Look-ups in named tables: a row name and a column name give one cell, copied from the table.

Table sesemu
|  | fesasi | ratom | voka | kad | zis | vimufu |
|---|---|---|---|---|---|---|
| ridup | 137 | 73 | 87 | 135 | 148 | 49 |
| bar | 168 | 117 | 125 | 161 | 117 | 175 |
| nasori | 157 | 10 | 96 | 221 | 174 | 51 |
| tur | 174 | 58 | 60 | 178 | 155 | 68 |
| dusavuk | 83 | 191 | 201 | 36 | 78 | 179 |
| bedug | 162 | 78 | 64 | 147 | 147 | 64 |
| naki | 83 | 90 | 221 | 125 | 126 | 116 |
| voz | 131 | 167 | 77 | 99 | 92 | 195 |
| lin | 158 | 97 | 100 | 123 | 138 | 71 |
| gebego | 139 | 123 | 186 | 105 | 119 | 116 |
| gedin | 159 | 139 | 129 | 90 | 116 | 107 |

ratom of naki: 90
voka of lin: 100
ratom of bedug: 78
zis of lin: 138
ratom of tur: 58
vimufu of bedug: 64
kad of dusavuk: 36
fesasi of gebego: 139
kad of tur: 178
fesasi of ridup: 137
zis of bedug: 147
voka of tur: 60
fesasi of bedug: 162
ratom of lin: 97
ratom of dusavuk: 191
zis of voz: 92
vimufu of lin: 71
kad of lin: 123
Which row has the largest ratom? dusavuk

Table vimizo
            did   bizop     vig    mepi    zono  vusesab   sifes    lare     ded
sela     -0.164   0.184   0.502   0.139   0.150    0.227  -0.087  -0.542   0.153
gupagi   -0.070   0.053   0.109  -0.069  -0.394   -0.055   0.639  -0.098  -0.651
guf       0.009  -0.215  -0.495  -0.055  -0.247   -0.210   0.206   0.386  -0.212
dezapup  -0.044  -0.241  -0.506   0.040  -0.080   -0.085   0.009   0.309   0.069
domuka    0.085   0.164   0.370  -0.040   0.135    0.073  -0.260  -0.163   0.062
gavat     0.003  -0.228  -0.516  -0.038  -0.214   -0.187   0.162   0.389  -0.153
kos       0.023   0.048   0.152   0.021   0.046    0.265   0.024  -0.083  -0.076
baz       0.027   0.152   0.384   0.038   0.230    0.199  -0.328  -0.253   0.213
gifugu    0.030   0.089   0.254   0.054   0.228    0.257  -0.298  -0.165   0.217

ded of gifugu: 0.217
ded of gupagi: -0.651
ded of sela: 0.153
sifes of guf: 0.206
mepi of dezapup: 0.040
vig of sela: 0.502
sifes of domuka: -0.260
did of dezapup: -0.044

puguga =
columns: sigop, lok, res
gusig: [1191, -5355, 2524]
litum: [1171, -5375, 1834]
lebe: [2142, 5922, -2963]
teg: [1594, 8445, 3576]
zarokez: [1743, 6454, -2340]
popet: [550, 1907, 7129]
duta: [1227, 7353, 4489]
lon: [2371, -1882, -3361]
nal: [1910, 8366, 1720]
zun: [1014, 702, 7136]
zelo: [1501, -5267, 2661]
renut: [1012, -3156, 5625]

zelo, lok -> -5267
zun, sigop -> 1014
renut, sigop -> 1012
zun, res -> 7136
nal, sigop -> 1910
zelo, res -> 2661
popet, lok -> 1907
renut, lok -> -3156
popet, res -> 7129
litum, lok -> -5375
lebe, sigop -> 2142
lon, sigop -> 2371
zarokez, res -> -2340
duta, res -> 4489
duta, lok -> 7353
duta, sigop -> 1227
litum, sigop -> 1171

sazeker =
cols = kas, vam, bel, zasus
bapuv: [49815, 31791, 25973, 55562]
sedu: [61680, 79867, 16276, 72978]
vupirav: [24700, 21479, 73502, 40939]
kofo: [60856, 82854, 53909, 21960]
mik: [79350, 58234, 72449, 83298]
duk: [25516, 51098, 38427, 20569]

What is the kas of duk in sazeker? 25516
What is the kas of bapuv in sazeker? 49815
What is the vam of kofo in sazeker? 82854
What is the bel of sedu in sazeker? 16276
What is the zasus of vupirav in sazeker? 40939
What is the zasus of kofo in sazeker? 21960
What is the vam of vupirav in sazeker? 21479
What is the zasus of bapuv in sazeker? 55562
What is the zasus of sedu in sazeker? 72978
What is the bel of bapuv in sazeker? 25973
What is the zasus of mik in sazeker? 83298
What is the vam of duk in sazeker? 51098
What is the bel of mik in sazeker? 72449
What is the kas of vupirav in sazeker? 24700
What is the bel of vupirav in sazeker? 73502
What is the kas of kofo in sazeker? 60856
What is the kas of mik in sazeker? 79350

rukenu
cols = nuz, zer, zise, sog
lafenu: [0.04, -0.01, -0.29, -0.55]
tuz: [-0.29, 0.52, -0.29, -0.44]
loluval: [-0.40, -0.16, -0.20, -0.40]
sumevad: [-0.16, -0.41, -0.02, -0.13]
ril: [-0.39, -0.47, -0.30, -0.09]
razo: [-0.09, -0.05, -0.04, 0.16]
deviv: [0.20, -0.29, -0.28, 0.20]
tumedut: [-0.10, -0.26, -0.14, -0.59]
duna: [-0.51, 0.03, -0.25, -0.15]
galani: [-0.50, -0.08, -0.06, 0.18]
komu: [-0.17, 0.46, -0.13, -0.61]
bivozi: [0.12, -0.73, -0.11, -0.07]
gor: [-0.39, -0.41, 0.39, 0.07]
fas: [-0.17, -0.20, -0.60, -0.54]

galani, sog => 0.18
lafenu, nuz => 0.04
tuz, nuz => -0.29
razo, sog => 0.16
komu, zise => -0.13
razo, nuz => -0.09

vizene
cols = zepufi, zitiluz, vivelim, dutaf, rorumes, dar, mivakam, saluge, ner, zek
nakelep: [215, 125, 125, 192, 118, 103, 141, 163, 134, 214]
zusiviv: [142, 134, 155, 167, 200, 88, 154, 181, 63, 155]
navifu: [207, 114, 126, 180, 94, 92, 147, 148, 133, 203]
numo: [133, 145, 131, 175, 234, 102, 183, 198, 124, 136]
vezutek: [145, 123, 160, 158, 176, 95, 130, 164, 46, 154]
fufetu: [126, 150, 105, 172, 236, 144, 174, 175, 183, 104]
pomov: [143, 131, 157, 165, 193, 89, 147, 176, 56, 155]

What is the zepufi of pomov in vizene? 143
What is the zek of fufetu in vizene? 104
What is the mivakam of navifu in vizene? 147
What is the zitiluz of navifu in vizene? 114
What is the dar of pomov in vizene? 89
What is the mivakam of vezutek in vizene? 130

lobud
cols = fogare, geke, dib, fusu
nuzoton: [0.308, -0.346, 0.087, 0.017]
telit: [-0.418, 0.565, -0.580, -0.261]
los: [0.594, 0.555, 0.558, -0.906]
nep: [-0.462, 0.595, -0.383, -0.810]
figuvik: [-0.541, -0.454, 0.005, -0.857]
gibopo: [-0.044, -0.689, -0.313, -0.581]

geke of los is 0.555
fusu of figuvik is -0.857
fusu of los is -0.906
geke of nuzoton is -0.346
fogare of telit is -0.418
fusu of nep is -0.810
fogare of nuzoton is 0.308
geke of gibopo is -0.689
geke of telit is 0.565
geke of nep is 0.595
fusu of nuzoton is 0.017
fogare of los is 0.594
fogare of figuvik is -0.541

bodefi:
,sosur,zis
pipa,79,62
darovaf,87,110
vamad,116,82
dinogur,57,21
leb,98,143
garilug,115,218
tosos,185,27
peg,93,80
puziva,191,195
dazad,139,74
bani,149,128

darovaf, sosur => 87
darovaf, zis => 110
dazad, zis => 74
tosos, zis => 27
tosos, sosur => 185
peg, sosur => 93
dinogur, sosur => 57
garilug, zis => 218
pipa, zis => 62
vamad, sosur => 116
puziva, sosur => 191
garilug, sosur => 115

kozoku =
,tologa,luv,niribut,pepi,gegunol
kune,205,227,118,105,116
numoz,132,111,119,123,120
pasogin,41,103,122,120,125
fodizi,10,95,117,119,115
fufu,49,84,115,113,116
koz,99,113,122,127,123
faz,193,82,116,118,118
dufosa,174,61,115,119,118
vutuf,192,91,113,107,118
rekefub,241,205,117,112,115
zabaz,185,192,119,118,115
vodum,174,230,120,118,113

gegunol of zabaz = 115
niribut of kune = 118
tologa of koz = 99
niribut of koz = 122
luv of fufu = 84
pepi of pasogin = 120
niribut of vutuf = 113
tologa of fufu = 49
niribut of fufu = 115
gegunol of fodizi = 115
gegunol of dufosa = 118
pepi of faz = 118
tologa of kune = 205
niribut of pasogin = 122
niribut of numoz = 119
gegunol of vodum = 113
luv of vutuf = 91
Which row has the largest gegunol? pasogin

mag =
         mut  sumes    kud    zok    til
birafu  0.13  -0.10   0.33   0.19   0.13
zava    0.29   0.22   0.27   0.38   0.24
zekif   0.43  -0.11   0.78   0.29   0.44
tozo    0.32   0.27   0.34   0.26   0.34
bida    0.03   0.43  -0.27   0.17  -0.01
pob     0.07   0.17  -0.01  -0.02   0.08
tel     0.47  -0.51   0.97   0.32   0.38

mut of bida = 0.03
mut of tozo = 0.32
til of tozo = 0.34
zok of birafu = 0.19
mut of pob = 0.07
zok of tel = 0.32
mut of tel = 0.47
sumes of tel = -0.51
til of birafu = 0.13

